Each row is shifted at random along 4 fixed directions that mean nothing.
Known rows, with every step that occurs:
libet > zibi > bovog > logim: [-203  100 -231 -133  176   26  -63  138  -27  -67  216 -184    8   -1
 -203  -38  -39  342  187 -185   40   53  -17   56  264   26 -188 -239
  -23  169  180  -44  -23 -595  356   77 -159 -217 -177  -20   59   28
  -99 -192 -198   80  108 -241   -3   85   64    3  -31  216    4  157
  -59 -189  109  -14   61]
kilazat > vipe > zovi > libet > zibi > nevel: [-162  -97  -86  105  298 -169 -221  -32  192   48  176 -235   61  -22
   80   29   94  156   57   -4  195  -96 -351 -256   41   83  -85 -297
  -47   28    6  -11  179 -176  483 -140  -62  -99  206  119  -10  -63
 -265 -166  -55   15   56   35  -39  -62  152  -36  -58   39  -66  127
  -33  -59  -35  -54  124]
libet > zibi > logim > nitobu > bovog: [-116   61 -119 -115  197  -11  -37  111   23   69  119   -6    4  -36
 -235   44  109  306  240 -222   15  -38  -64   55  297  119 -129 -225
  -22  114  246 -153   27 -402  258    0 -110 -158  -45  -58  -75  108
 -162 -155 -142  102  112 -119   79  -41  104  -16  -15  188   78  202
   24 -104    8  -52  136]
nitobu > logim > vipe > kilazat: [  28  -37  -62   29   83  -14 -148   13   43  116    7 -146 -120   92
 -111  -60   92  161   74 -210  199   14  -36 -299  142 -168  -21 -228
  -18  196 -132  150  -15 -367  485   12  -95  -67    1  100  119  -36
 -322  -98  -51   80   71  -94  -29 -111   95   -7 -100   27   74  185
  -91 -135  124    4  102]
libet > zibi > nogu > zovi > vipe > kilazat > nevel > bovog > logim: [-235  -59   22  339  247   28 -262 -191   76   74  206  100  -62   87
  101   -8  117  228   96 -134  106  -56 -226 -181  -45   19 -141 -271
 -122  175  -21    9   87  -18  467 -208 -352 -272   68   83  -14  -37
 -295 -289  -70    4  203 -231  144  -70   72  100   29   92 -266 -103
  -45 -183  -43  -67   51]
nogu > libet > nevel > nitobu > bovog: [  22 -174  116   -7  203 -173  -96   -4  -29   37   -1   37 -396   -8
  -75  130  106   82  132  -10  145 -206  102 -213 -132  -21  -22 -171
   20  -57 -111 -131  -79   89  291  -24 -151 -233  -81  -10 -116  -64
 -119 -152  170  160  171 -202   77    1  226   90 -181   12   69  154
   -4  -12   66  -30   -1]
kilazat > nevel > nitobu > logim > bovog > zibi > nogu > libet: [ -79  -36  -52   43  169 -167 -125   -9   17   41   83  -72 -190   -6
   28   91  114  132  166 -120  143  -35 -252 -168  264  -87 -125 -262
  -32   48 -207 -145   34 -138  473  -73 -217  -79  -11   90  -73  -75
 -272 -179   20  135  349 -321  -35    3   47  -47   50  144    0  158
   74  -80   57  -39  144]
zovi > libet > bovog > zibi > nevel > nitobu > logim: [-223   64 -142 -144  296 -120 -102  187   33  185  330  232  -20 -239
 -231  219  269  417  231 -124  -37 -244 -159  263  390  500 -265 -213
  -12   58  518 -294  146 -107  -29 -179 -208 -202   91 -207 -237   55
  -96 -174 -109   92  241  -30  326   41   94   35   19  218   10  278
   -5  -78 -222 -132   89]
logim > nitobu > bovog > zibi > libet > nogu > zovi > kilazat: [ -52 -195  159  256  292 -148 -329 -228  121  177   96   97   90  111
  125  103  269  161  256  -20  113 -269 -257 -173   18  110   24 -127
 -185  -17  235 -215  158  128  303 -248 -146 -263  443  -24 -131  -98
 -400 -214   14   58  197 -148  198 -181    7   39  111   74 -176   49
   23 -114 -152  -59  140]
nevel > nitobu > bovog > logim > vipe > kilazat > nogu: [ -22  -44 -160  -80  316 -129  -82   58  146  283   47   38   -1 -181
 -121  184  217  240   60 -217  121 -189 -169 -176  202  249  -60 -120
  -39   54  -27   38  212 -191  209 -173  -76   12   69  -58  -75   -7
 -341  -63  -71   13  341   15  101  -79  111  -58    0  155  188  100
   25  -33 -171 -163  208]
luval > zibi > libet > nevel > bovog > logim > kilazat > nogu: [-113 -151  124  288  309  -27 -305 -205  113  251  223   85  -97  214
   76   77  157  314   80 -130  226  -59 -214 -297 -446   33  -45 -202
 -106   77 -223 -186   35  157  317 -311 -223 -297  215   15  -64 -163
 -438 -322   -8  -28   72 -358  229 -105   91   34   29  241 -227   33
  -40 -170 -166 -134  182]
nogu > zovi > vipe > kilazat > libet > bovog > logim > luval: [-232   71   16  192  144   58 -137  -26  -29   71  283   50   -7   62
 -102  -83   33  406  290 -168   85   43  -53  -21  318   12 -207 -224
  -50  221   38    2  -90 -302  273 -100 -413 -329   98  -79   13   34
 -223 -248 -120   46  246 -372  126    6   85  145  -50  106 -229  -49
  -95 -246   30  -35    7]
kilazat > nevel > nitobu > bovog > zibi: [-182  118  -66 -151  186  -32  -39  142  -35   39  226  199 -253 -220
 -224  114  188  276  287 -211   17 -178  -84  173  225  301 -282 -204
   60   70  155  -18  -10  -52  -27  -69 -368  -94 -107 -175 -204   29
  -83 -196  -75  139  373 -162  216   61  129   81  -78  166   15  117
   62  -66  -95  -90  -27]
vipe > zovi > libet > bovog > logim > luval > zibi > nevel > nitobu: [-233  227 -137 -326  254  -74   45  238  -28   52  371   71 -134 -328
 -201   72  233  478  260 -106    2 -183  -98  269  437  299 -374 -347
   70   72  390 -215   19 -369  -37  -49 -273 -211  112 -255 -169   99
   20 -173  -57  144  332 -218  221  170  194   56  -40  234  169  144
  -97  -58  -56 -146   64]
bovog > zibi > nogu > zovi > vipe > kilazat > libet > nevel: [-138  -31  -27  -37  186 -185 -197   28   19  -25  187  111   80 -184
   40   60  179  124  308  -40   53 -240 -318   11  154   94 -248 -138
  156   -6  -52  -75   31   23  355  -62 -284 -237  141  -33 -171    3
 -117 -201  108  145  279 -135   52   27  -13  179  -22    2  -76  233
 -128  -57    8  -73  -13]
zibi > nogu > libet > bovog: [ -99  -48  -38  -35  263 -150  -96   53   28  125  115   90   13  -99
  -88  128  126  258  150  -76   -2 -152 -136  -40   27  323 -117  -34
    3  -47  -64 -178   79  -44  192 -116  -63 -209   75 -109 -190  -16
 -191 -159  -33   33   82 -102   90   -9   96  110  -57   38  -46  274
   -2  -98 -103 -119   78]
zibi > nogu > zovi > libet > nevel > nitobu > logim > vipe: [ -46   -7  -32    7  202 -151  -94   69   50  101   75  -88  -49  -50
   43   99  172  193  116  -64   69 -107 -104 -122  353   31  -89 -263
  -60  100  224  -10  108 -205  317  -92 -113  -48   62   42  -15   -8
 -245  -70   -4   82  239   46   30   -2  144   -5  -42   95    0  232
  -16  -69   -4  -98  184]
vipe > kilazat > zovi > libet > bovog > logim > luval > zibi: [-279   90  202  411  143  151 -297 -187   25  201  413  208  -72  263
  -27  -95  172  449  288 -183  139  135  -89  -58 -106   95 -224 -314
 -173  291  146  -78 -130   -4   92 -290 -549 -398  352 -144  -38  -53
 -375 -370 -160  -32   52 -524  411  -81  143  161    9  176 -407 -120
  -93 -389 -124  -49   49]
luval > vipe > zovi > libet > zibi > bovog > logim: [-225  -68   95   20  414 -185 -254  -68   75  179  212  168  -41  -84
   36   70  292  268  100   34  105 -260 -243 -109  -39  294 -138 -366
  -31   -7   34 -271  199   54  237 -230 -112 -287  122  -84 -123   17
 -163 -213   77   13   52  -96  321  -75  194  146   44  -65  -79   59
 -225  -77 -164  -97   12]
kilazat > libet > zibi > nevel > bovog > logim: [-194  -51   90  125  214  -50 -227  -49  -48   25  187  160 -223   91
  -18  -24   -2  281  192  -92  114  -90 -160 -123 -200  -19 -179 -315
   43   88 -119 -128  -69   -8  378 -132 -379 -392   14   25  -71  -63
 -126 -312   59   83  188 -452  177   -5   85  141  -65  131 -222   10
  -86 -147   18  -33  -71]
logim > kilazat > nogu > zovi > libet > bovog: [ -21 -154 -183 -157  298 -183  -53   15   80   45   70 -252  109 -139
  -25  125  179   76  154  -25  133 -194 -158 -229  290   50  -36  -65
   28 -142 -164 -136  148 -241  240    7   24  -64  164  -20 -105  -60
 -146  -97   30  103  273   22  -46   27   91   10   59   22  103  285
  -29   34   16 -101  120]
nevel > nitobu > bovog > logim > vipe > kilazat > zovi: [ -97   31 -114   63  219   26  -79   32   96  140   58  -83   -7  -34
 -107   49  111  243  108 -250  118  -14 -106 -164  271   25  -89 -252
 -111  180  125  128   85 -347  277  -98 -215  -65   -5   13   60  -28
 -322 -153 -143   28  337 -136   51  -66  152  -69  -33  194   71  -16
   58 -138  -27  -78  141]
zibi > logim > vipe > kilazat > nevel: [ -36  -90   39    4  243 -166 -180  -39   95  215   34   93 -161  -57
    6   25  218  139   45 -177  169 -235 -334 -291 -145   56  -86 -105
  156   16 -270  -33  153   54  357 -192  -46 -105  154   59  -71  -14
 -299 -148   99   51  102  -60   77 -159   71   50  -42  -64  107  139
 -117   19  -98 -120   98]
nitobu > bovog > logim > vipe: [ -84  -89   67  325  257   48 -286 -195  111  257  124  -78 -142  268
  -77    9   69  317   45 -228  229   22  -46 -386   -8   47   78 -220
 -264  192  -14   16  109 -222  339 -259 -148 -132   61   58  148  -94
 -504 -226 -202  -82   16 -174  164 -218  162  -32  -38  150 -178  -48
    5 -228 -137  -49  174]
libet > bovog > logim > zovi > vipe > kilazat > nevel > nitobu: [-218  119   94   42  243    9 -101   15    2  195  267  434 -144 -156
  -94   42  282  390  305 -236  -14 -253 -173  119  117  327 -307 -211
   75  149  297  -47   70   57 -158 -248 -371 -281  108 -187 -169   66
 -171 -217  -14   58  409 -125  360   -7  176  183  -52  114 -106  -90
  -52 -107 -210 -151   12]
vipe > zovi > libet > zibi > logim > kilazat > nevel > bovog: [-176  -61 -148 -182  248  -94  -39  104   45   22  191    8  -28 -218
  -41   64  189  220  176  -87   94 -215 -305  -77  171   39 -195 -289
  111  -10 -174 -163  130 -170  256  -18 -138 -195  177  -20 -157   -9
  -57 -213   64  172  273  -88   52   53  116   47  -10   68   90  174
  -77   53   34  -84   15]
bovog > zibi > nogu > kilazat > nevel > nitobu > logim > vipe > zovi > libet: [-171   14  -46  227  169  -67 -198  -70  116  131  200  -42  138    8
  182   17  250  224  147 -145  159   -6 -268 -140  276   13 -140 -346
 -159  224   31  155  145 -114  429 -204 -341  -52  243   67  -56 -111
 -427 -157 -106   64  327 -107   48  -66   35  -49   57  137 -179   54
   31 -178  -35  -41  143]
vipe > zovi > libet > zibi > nogu > kilazat > nevel > nitobu: [ -61 -207 -103   97  382 -270 -177 -134  229  139   21 -163  182  -80
  251  166  266   47  -76   11  183 -245 -297 -306  -75  178   11 -185
  -70  -91   -3  -42  305   78  466 -217   -2  -24  322  105 -151 -160
 -337  -81   30   34  133  136    9  -90  113  -83   84   15   35  124
   54   11 -102 -145  120]
zovi > vipe > kilazat > nogu: [-325  207 -194  108   49  204  -37  107   71  165  349   95  220  -58
 -245   39  103  490  237 -347   -8  156 -119  174  218  384 -315  -96
  -99  321  260  338   30 -315   -2 -132 -290  -87   71 -176 -118  105
 -376 -177 -392  -59  101  -11  142   17  113   86 -170  251 -220   56
   46 -282 -138 -129  111]
vipe > zovi > kilazat > libet > nevel: [ -34 -133    5  -17  230 -166 -203  -47   90   37   91 -107  -33  -34
   36   13  110   37   71  -13  192 -229 -247 -237  -28  -72  -94 -159
  161  -37  -44  -24   62  -46  347  -42 -154 -173  179   47  -67  -57
 -154 -154  127  107   88  -79   29  -54  110   75  -55  -68   32  141
 -135  -57   52  -52    8]
zibi > nevel > nitobu > logim: [-115  155  -96 -243  133  -70   44  237  -68  107  139  152 -221 -228
 -246   60  196  273  132 -199  -53 -177  -42  140  340  231 -291 -204
  176  100  418   18    5 -201  110  -15 -203  -87 -168 -101 -168  126
  -29 -111  -15  140  246  -81  160   44  115   67 -120  108  131  222
  -30  -54  -11 -104   -5]
zibi > nogu > libet > bovog > logim > luval > vipe > zovi > kilazat > nevel: [ -68  -32  -74  -48  389 -231 -161  -10  105  106  149 -240  -93 -112
   69   16  196  156   69   -4  191 -169 -318 -235  215  -64  -81 -165
   63  -22 -154 -164  170 -240  544 -107  -79  -72   64   16    5   -4
 -183 -141   73   40  199 -165  -30    4   62  -35  138   56  179  147
 -158  -51  -14 -115  194]
zovi > vipe > kilazat > nogu > libet > bovog > logim: [-206  -74   -4  206  211  -56 -207  -80   43  207  262  195  116    8
  -77   83  142  307  199 -115   85  -50 -101  -81   37  222 -173 -107
  -62  116  -97  -45   36  -10  236 -199 -295 -344  117 -100 -135   20
 -295 -203  -53   -5  171 -269  198  -37   53  177  -41   58 -220   26
 -107 -220 -108  -68   74]
kilazat > vipe > zovi > libet > nevel > nitobu: [ -36 -160   43   99  256 -233 -186  -72  130   62   30 -119 -146  -37
  145   69  110   62    8   44  216 -192 -198 -340 -119  -10  -30 -278
   26  -13  -32  139   95    6  379 -142  -93 -132  142  113  -30 -110
 -246 -107  141   68  191   22   -9  -44  268   37 -168  -65  -24   40
  -39  -16   11  -68   59]
nevel > nitobu > bovog > zibi > libet > nogu: [-142   69   73  -28   46  -49 -110  136 -105   18  197  272 -164  -49
  -73    7   99  298  453  -84  -43  -88  -66  126    4  122 -220 -225
  -13  184  185    1 -126  -38  174  -41 -383 -373   97 -155 -224  -48
 -139 -242   24  178  356 -361  189  101   76  168 -146  205 -183   65
   18 -193   37    1  -31]
zovi > libet > bovog > logim > luval > zibi: [ -80  -73  -31 -117  376 -194 -192  -44   49  220  221   16 -108  -66
 -147  155  252  361  119  -45  171 -262  -61 -115  121  298  -73 -164
  -16  -96   63 -353  114 -134  117 -199  -47 -195  233 -161  -70  -13
 -188 -151    7   29   47 -142  294  -50  153   67   62   77   76  221
 -159  -35 -189 -164   81]
nitobu > logim > zovi > libet > bovog > zibi: [  14 -177   52 -160  371 -311 -256  -41   39  173  111  196 -148 -178
  -39  145  352  114  212   35   98 -479 -253 -166  307  240  -65 -227
  112 -188   31 -458  174   89   64 -153  -87 -174  250  -90 -162  -49
  -70 -145  210  145  249  -11  301 -108   95  152  102 -152   27  340
 -157   37 -153  -77   12]
zovi > libet > bovog > logim: [ -96 -170 -125  -53  422 -214 -214  -29  120  263  167  -18   98  -86
 -117  220  183  275   -6  -35  118 -277 -136 -176  152  417  -13  -87
  -58 -111  127 -286  266 -130  114 -234   52 -184  188  -98  -81  -45
 -226 -137  -49  -27   15   31  235  -85  135   37   40   30   21  225
  -87  -61 -236 -154  101]
nitobu > logim > bovog > zibi: [ -97   41   93   41   37   24 -180  -47 -118   33  193  164 -316  103
 -154  -84  128  248  317 -210  108  -43  -55  -94  194  -92 -184 -286
   37  166  -90  -62 -142 -178  239  -18 -352 -253  -60  -20  -38    0
 -187 -271    7  159  205 -437  194  -56   69  156  -44   51 -158  103
 -100 -185   92   45  -30]
zovi > kilazat > nevel > nitobu > logim > luval: [  39  -53   95  -95  230 -233 -106  -20  -16  252   15  226 -401 -128
  -83   84  349  130   91 -133  114 -417 -143 -160  143   67 -116  -72
  276  -59  239   25   76  144  200 -171 -172  -29  116  -37 -158   67
 -141  -73  222  138  278  -66  254 -116   91   85    8  -72  177  112
 -124   70 -112 -155  -28]
luval > vipe > kilazat > nevel: [ -25 -115  161  151  254 -114 -261 -161   87  159    9   -1 -331   95
   60  -18  215   40   -9  -96  268 -131 -181 -391 -458  -21  -27 -188
   56   35 -332   55   45  191  417 -183 -102 -103    6   70  -23  -86
 -313 -181  115    8  -25 -105  135 -145  188   78  -69  -77   12   52
 -122  -63  -45  -85   19]
nitobu > bovog > logim > luval > zibi > nogu: [ -21   -7  -92 -204  422 -218 -136   23  105  320  152   59 -138 -200
 -184  185  327  284   46 -139   86 -328 -221 -134  267  403  -71  -63
   53 -110  101 -347  235 -121  214 -224    4   18  122 -146 -133   69
 -227 -143  -29    6   94  -43  252 -118   77   -9  123  105  224  272
  -82   -3 -271 -224  165]
libet > nevel > nitobu > bovog > zibi: [   1  -88 -161  -24  217  -53 -148    5   75  -56   75 -304 -266   50
 -124   92    0  156  104 -123  208  -53   34 -181   57  -91   22 -230
 -121   81  141  -35  -16 -369  407   27 -113  -85 -140   69   86 -140
 -214 -160  -98  116  157 -109  -38   15  176 -112  -78  244  114  164
   89 -100   93  -14  145]
libet > nevel > bovog > logim > nitobu: [  -4 -154  126  288  220   16 -269 -247   47   99   46  -50 -304  306
   25   -2  -29  257   20 -165  238  -32   20 -380 -310 -165   64 -267
 -149  119  -13   39  -46 -162  345 -188 -189 -262    1  121  142 -140
 -382 -250  -23    5   51 -318   99 -130  210   21 -121  151 -144  -74
   -3 -194   12  -51  130]
vipe > kilazat > nevel > bovog > logim > nitobu: [-215   96   93  245   89  181 -146  -69  -10  134  231  241 -179  122
  -80  -51   62  394  188 -325   97   77  -80  -34 -122   56 -236 -279
  -88  281  -32  198  -99 -105   72 -195 -470 -265   64  -69  -38  -21
 -346 -305 -156   24  219 -409  203  -44  147  104 -146  202 -225 -138
   33 -269  -49  -65   31]

Rows:
[ -35  -63 -122 -210  338 -315  -90  112   72  150  185  105 -160 -341
  -37  175  335  159  192   -5   50 -385 -297   -2  474  207 -194 -173
  148 -101  136 -320  138  -24  223 -108 -200  -72  215  -97 -245   20
  -47 -107  148  180  447  -97  150   31   12   30  114   22  210  302
  -68   52  -95 -130  139]
vipe > kilazat > nogu > zovi > libet > bovog > zibi > nevel > nitobu > logim > luval
[-155   24  -94 -242  362 -143  -23  151  -55   38  179   32 -137 -202
 -136   78  186  421  216 -119  119 -238  -62   52   65  128 -196 -190
  130  -29 -211 -206   23 -169  377  -54 -140 -180 -142 -108  -95   50
  -28 -173   53  107  260 -233   94   92   45   42   35  230  166  256
 -144   71  -32 -164  -22]
nogu > kilazat > libet > zibi > nevel > bovog > logim > luval > vipe
[-168  -64  -47   87  145 -114 -143  -12   10  -24  164   73 -101  -76
    2   81  122  205  320  -67  112  -98 -177  -20  -66  -24 -198 -182
    0   76  -23   25  -48  -44  418  -66 -286 -333   95  -13 -169  -50
 -187 -197   65  146  381 -295   15   70   82   84  -92  159  -57   67
  -17  -76   57  -26   62]
zovi > vipe > kilazat > nogu > libet > bovog > zibi > nevel > nitobu
[ -60   62  -29  -36  267  -58  -54   47    3  159  193  -47 -248  -14
  -85   24  205  320  189 -174  148  -84   96  -88   72   61  -74 -129
  -58  190   20  -35   38 -182  344 -118 -215  -70 -165  -95  -15   17
 -244 -123  -64   44  282 -188  142   59   84  -34   46  310  119   -6
  -34 -110  -43 -127  141]
libet > nogu > kilazat > nevel > nitobu > bovog > logim > luval > vipe
[ -14  -47   12 -186  297 -260 -114   26  -21  169  108   44 -221 -165
 -114  126  271  188  159  -32  111 -261 -113 -163  240  141 -108 -135
   84 -136 -189 -326   48  -61  365  -94 -118 -121   90 -114 -147   41
 -128 -157  133  117  190 -293  142  -34   58   83   51   21  165  289
 -129   -2  -64 -118   49]
nitobu > bovog > logim > luval > zibi > nogu > libet
[-153  -24  116   -7  324 -181 -204  -70  -44   63  195   97 -245  -81
    4   21  288  312  252   22  104 -245 -146  -56  139  121 -132 -279
   11  -43  -12 -292   34   -8  261 -156 -167 -271  100 -102  -89   -7
  -98 -212  120   98  187 -236  243  -36  123  167   74  -52  -78  197
 -183  -29  -73  -83    3]
nogu > zovi > libet > bovog > zibi > logim > luval > vipe
[-175  -10   87  171  245 -122 -206  -82   72  155  207  204   44  -52
  141   76  277  292  226  -96   90 -173 -210  -65    1  175 -223 -310
  -72   97  117    4   96  110  193 -262 -336 -227  310  -28 -125  -61
 -303 -159   20   48  348 -185  223  -38   56  101   20  118 -168    3
  -51  -99 -141 -119   97]
bovog > logim > vipe > kilazat > nogu > zovi > libet > zibi > nevel > nitobu
[-219  188  -50  -92  116   29   53  166  -56  166  211  273  -26 -202
 -234   51  308  343  320 -295  -83 -182 -164  177  455  203 -346 -168
  180  163  597  107   52 -135   40 -109 -291 -123  -49 -109 -191  199
 -117 -183  -42  115  406  -59  234    2   92   95  -61  203   14   64
  -39  -43  -93 -145    0]
zibi > nevel > nitobu > logim > kilazat > zovi > vipe
[-195    2  -63 -203  431 -198 -136  104  115  212  260  159   89 -294
  -97  159  342  284  204  -84   67 -351 -401   60  236  381 -257 -180
  134  -84   16 -459  233   -5   54 -197  -72 -204  211 -174 -203   82
 -116 -190   45   62  245   -9  236   -9  103   71   91   69  135  237
 -146   48 -243 -192  122]
luval > zibi > libet > bovog > logim > zovi > vipe > kilazat > nevel
[-260   59  -52  186  266  129 -188  -99   81   63  234 -147 -151   49
  -14  -52  114  288  -27 -167  210   36 -160 -153   17  -43 -160 -363
 -132  224    8  165   91 -262  334 -132 -285 -127  -96   21   95  -30
 -272 -247 -157  -29  152 -183  116  -27  196   -7   -2  146 -104 -112
  -70 -195  -10  -69   61]
luval > vipe > zovi > kilazat > nevel > bovog > logim
[ -78   -8  -75 -118  386 -156 -110  -36   89  147  145   38 -223 -241
   -3  112  283  213  -30 -117  123 -296 -279 -139  140  204 -178 -175
   76  -94 -221 -243  153  -16  273 -167 -166  -11  106  -60 -103   -6
 -169 -182   38   55  266 -163  133  -34   64   30  110   30  178  168
  -66   31 -133 -214   93]
vipe > kilazat > nevel > bovog > logim > luval > zibi > nogu > zovi
[ -99  -50  -39  -83  275 -180  -92   41  105   53   17   44  -13 -173
   23  114  211  208  227  -96  105 -295 -329  -77   34  109 -152 -249
   99  -40  171  -88  141  -49  279 -113  -51 -145  252   18 -122  -27
 -180 -108   84  117  320   75   47  -25  169    9  -57  113  113  130
    4   94  -60 -148   37]
logim > zovi > vipe > kilazat > libet > zibi > nevel > nitobu
[-136  -79 -127   48  275  -75 -146  -19  101   40  179 -225   24  -27
  -35   45   75  201  143 -103  190  -60 -180 -205  290  -37 -100 -214
  -68   49 -159 -174  102 -325  337  -61 -127 -165   69   30   71  -48
 -229 -171  -72   52  235 -127  -51   11  113  -13    0   99   26  109
  -37  -94   22  -49  148]
nogu > libet > bovog > logim > zovi > vipe > kilazat > nevel
[-128   87 -107 -191  270 -183  -22  165    0   62  184  -64   21 -244
  -70   80  253  281  286  -22   41 -211 -119  113  495   76 -213 -169
   33   40  261 -116   65 -275  383  -18 -181 -158   94 -126 -102   99
  -90  -83   30  141  494 -173   54  107   15   -8   99  213  142  140
  -65    8   -5 -116   97]
nevel > nitobu > bovog > logim > luval > zibi > libet > nogu > zovi > kilazat > vipe
[-123  -84   10  175  222  -74 -260 -156   53   32  137   92   -5  -13
   53    6  199  160  228  -76   71 -185 -225 -125   34   76 -101 -140
  -49   58   66  -45   71  -52  410 -126 -205 -298  159    8  -88  -52
 -239 -235    9   76  201 -142  113  -86   52  142   28  -14 -156   87
  -81 -129  -19  -35   35]
libet > bovog > zibi > nogu > zovi > vipe > kilazat
[ -46 -223  137  135  401 -285 -273 -213   64  234   23  179   95  -10
  187   59  285  100  169   -9  117 -391 -347 -353  -15   91    4  -49
  114 -130 -132 -240  237  181  412 -290  -83 -303  278   30 -159  -44
 -256 -196  229   36  280 -120  169 -172   37  144  135  -89 -133   82
 -154   -6 -159 -124   16]
zibi > nogu > kilazat > libet > bovog > logim > zovi > vipe
[ -62   25   -7  109  196  -63 -118   19   56   81   97 -303 -272  142
  -23    3   78  223   78  -76  214   97  -25 -240  191 -192  -33 -363
  -71  190  245   67  -37 -315  428  -77 -172    3  -94   86  136  -25
 -266 -126  -39   28  108 -112   45    7  257  -76  -61  185   15  104
  -33 -158   70  -77  184]
kilazat > zovi > libet > nevel > nitobu > logim > luval > vipe
[-300   66   93  300  110   83 -248  -16   26   53  386  237   17   43
  -31  -15  123  283  424 -156   24   31 -253   93  141  116 -274 -210
  -87  271   75  -62  -55   37  273 -158 -547 -340  141  -99 -170   28
 -267 -363 -131   72  220 -303  199   -6   39  167  -51  180 -374   40
  -18 -291  -56   -3   46]
nitobu > bovog > zibi > nogu > zovi > vipe > kilazat > libet > nevel
[-285  114  111  257  140  151 -157  -25   76  116  335   54 -150  136
  -39  -10  154  425  218 -163  142  145  -71    3   13   30 -186 -488
 -268  359  215  -74  -21 -170  186 -174 -365 -292  160  -70  -33   -3
 -356 -269 -190   39  105 -221  232  -27  300    3 -113  262 -213  -65
    7 -246  -38  -26  186]
luval > zibi > logim > vipe > zovi > libet > nevel > nitobu > bovog
[-213 -162   25  493  170   35 -327 -290  113    2   67  -96   11  206
  207   -9   12  172   93  -76  212   68 -318 -342 -131 -156  -14 -299
 -256  150 -215  153   47  -65  661 -188 -294 -273  252  170   32 -194
 -457 -304  -85    5  212 -268  -29 -125  116   39  -33   65 -382  -80
   62 -206   48   -8   24]
nevel > bovog > zibi > nogu > zovi > vipe > kilazat > libet
[-266  -42   78  345  119  110 -243 -120   66    5  193   14 -176  139
  110  -56   43  307  268 -166  184   43 -379 -199 -125 -138 -141 -349
 -149  205 -164  136  -15  -73  334 -180 -329 -268  274   66    1 -159
 -391 -368  -91   60  271 -281   25  -49  184   47 -152  158 -324  -56
   67 -166   -1  -12   45]
logim > zovi > vipe > kilazat > nevel > bovog > zibi > libet
[-127 -115  139  352  281  -11 -311 -269  116   64  231  -38 -298  144
  131   26  155  330  132  -52  299  -64 -175 -259 -291  -92  -46 -299
 -188   98 -265   25  -24   85  372 -225 -314 -158  165   17   32 -170
 -408 -253  -19   -5  146 -287  124  -69  159   56  -19  125 -208  -21
  -48 -161  -65  -83  154]
logim > luval > vipe > zovi > kilazat > nogu > libet > nevel > bovog > zibi
